Below is a small trained network, with its code and all its weights. Each question gives an input and a class and asks what happens when units are switched off, that is, made to give their printed mean instead of their output.

import numpy as np


def w(rows, s, z=0):
    codes = np.array(rows[::2]) - 128.0
    scale = np.full(codes.shape[1], s)
    scale[-1] = z or s
    return codes * scale


def f(y):
    return y / 2 * (1 + np.tanh(0.7978845608 * (y + 0.044715 * y**3)))


def log_softmax(a):
    a = a - a.max(-1, keepdims=True)
    return a - np.log(np.exp(a).sum(-1, keepdims=True))


def net(x, mask):
    res = np.array(x, float).reshape(1, 8) / 4 @ E
    y = f(res @ A[0][:, :-1].T + A[0][:, -1])
    res = res + np.where(mask, y, B[0][:, -1]) @ B[0][:, :-1]
    return log_softmax(res[-1] @ U[:, :-1].T + U[:, -1])


A, B = {}, {}
E = w([
[216,223,55,178,223],'x0',
[126,122,101,116,121],'x1',
[135,128,131,145,119],'x2',
[122,126,115,109,134],'x3',
[60,48,55,238,221],'x4',
[6,254,99,180,104],'x5',
[114,128,128,96,148],'x6',
[142,124,111,155,101],'x7',
],0.0098)
A[0] = w([
[65,95,177,134,82,6],'N0',
[117,123,167,99,193,90],'N1',
[149,162,123,131,172,67],'N2',
[86,138,138,144,146,101],'N3',
[87,115,126,173,144,104],'N4',
[6,235,115,171,94,165],'N5',
[150,163,145,122,132,32],'N6',
[131,151,136,92,137,45],'N7',
[182,170,113,137,189,17],'N8',
[180,147,130,133,199,68],'N9',
[175,180,79,141,153,65],'N10',
[117,125,169,160,168,72],'N11',
[40,32,171,115,52,51],'N12',
[151,145,97,161,190,25],'N13',
[209,14,153,106,163,141],'N14',
[96,92,108,143,154,29],'N15',
[79,52,87,191,193,102],'N16',
[155,141,76,122,142,16],'N17',
[124,126,59,129,92,154],'N18',
[195,202,104,116,143,72],'N19',
[109,103,133,146,178,83],'N20',
[194,192,165,66,58,106],'N21',
[86,210,107,107,96,145],'N22',
[161,206,137,63,76,61],'N23',
[95,94,161,114,96,26],'N24',
[163,174,104,151,172,50],'N25',
[222,65,135,107,141,130],'N26',
[93,65,102,182,191,34],'N27',
[192,60,125,121,146,147],'N28',
[75,161,117,164,114,73],'N29',
[139,137,121,131,136,76],'N30',
],0.014,0.0022)
B[0] = w([
[70,86,95,112,160,179],'N0',
[136,132,107,134,130,139],'N1',
[99,117,107,151,140,156],'N2',
[164,144,127,122,112,150],'N3',
[150,119,150,124,117,163],'N4',
[188,250,118,116,189,250],'N5',
[115,105,141,129,125,143],'N6',
[127,118,137,159,115,140],'N7',
[66,106,97,136,144,176],'N8',
[98,115,97,132,145,169],'N9',
[78,109,82,119,132,179],'N10',
[135,113,135,99,121,140],'N11',
[35,68,47,165,159,222],'N12',
[86,80,112,152,132,174],'N13',
[169,227,122,97,195,210],'N14',
[124,116,152,124,80,157],'N15',
[173,80,208,125,53,214],'N16',
[103,117,122,143,136,148],'N17',
[115,128,162,131,149,140],'N18',
[83,71,96,145,133,184],'N19',
[137,123,145,128,88,157],'N20',
[155,68,206,127,48,223],'N21',
[177,175,133,121,159,194],'N22',
[159,84,181,121,61,206],'N23',
[99,96,89,165,134,164],'N24',
[85,97,91,117,147,174],'N25',
[178,210,118,131,148,191],'N26',
[157,88,179,112,51,196],'N27',
[150,206,133,129,161,179],'N28',
[155,151,131,102,167,172],'N29',
[111,131,127,146,138,131],'N30',
],0.023,0.021)
U = w([
[135,183,138,72,176,234],'0',
[109,46,218,83,37,139],'1',
[2,46,68,107,153,2],'2',
],0.0095,0.00039)

Each question gives the input, the list of numbers given to net, and the class t.
The units are the neurons (one row each of A and B). Each row of codes is followed by its name. A weight is (code - 128) times the scale printed after its matrix; where a second scale follows, it is the last column's (A, B and U).
mask holds one flag per neuron, in row order. A switched-off neuron (its flag False) gives its mean, the last column of its row in B, instead of its output. The means were averaged over made-up inputs and are rounded, as every weight is.
A unit's drop is (log p(t) with every unit on - log p(t) with that unit switched off) / (log p(t) with every unit on - log p(t) with every unit switched off).
The circuit of an input: a set's keep is (log p(t) with only the set's units on - log p(t) with every unit switched off) / (log p(t) with every unit on - log p(t) with every unit switched off). Starting from the 12 units with the biggest drops (on a tie, the unit counted first), units are removed one at a time, each time the one whose removal leaves the highest keep (on an exact tie, the one counted first), for as long as the keep stays at least 0.8.
units of the circuit, in order: the units of the circuit, biggest drop first
top k neurons: the k neurons with the biggest drops, biggest first
drop of u: that unit's drop, to one decimal
input [-4,-6,1,3,-2,-5,0,-3], class 0: units of the circuit, in order	[N14]
input [-1,4,-8,-8,4,-4,-3,8], class 0: top 4 neurons	[N14 N21 N23 N28]
input [-6,-3,7,3,6,6,-7,5], class 0: top 2 neurons	[N5 N21]
input [-2,2,-7,-6,-3,3,0,6], class 0: top 2 neurons	[N16 N27]
input [8,-2,5,-6,-2,7,-7,-1], class 2: top 3 neurons	[N19 N10 N25]
input [-8,2,-7,-1,0,-8,4,1], class 0: top 3 neurons	[N14 N26 N28]
input [-7,8,-1,-5,8,1,6,-8], class 1: top 2 neurons	[N16 N27]
input [2,-2,7,-2,-8,7,0,7], class 1: top 2 neurons	[N21 N23]
input [-4,-5,7,-4,2,-3,8,-2], class 2: top 3 neurons	[N5 N12 N22]
input [6,0,-5,-7,-5,2,0,-3], class 2: top 2 neurons	[N16 N19]
input [-4,-5,-8,-7,-3,2,-2,-4], class 2: top 2 neurons	[N16 N12]
input [2,4,-3,0,6,5,7,-5], class 1: top 3 neurons	[N16 N27 N14]
input [1,0,2,5,-3,2,-7,-2], class 1: top 2 neurons	[N14 N26]
input [7,5,-7,1,8,0,5,8], class 1: units of the circuit, in order	[N16]
input [-4,4,-4,-5,-3,6,-4,0], class 0: drop of N5	0.1
input [5,8,4,-4,7,3,6,-4], class 1: drop of N16	0.4
input [6,4,-7,3,8,-5,-8,-7], class 1: drop of N16	2.0
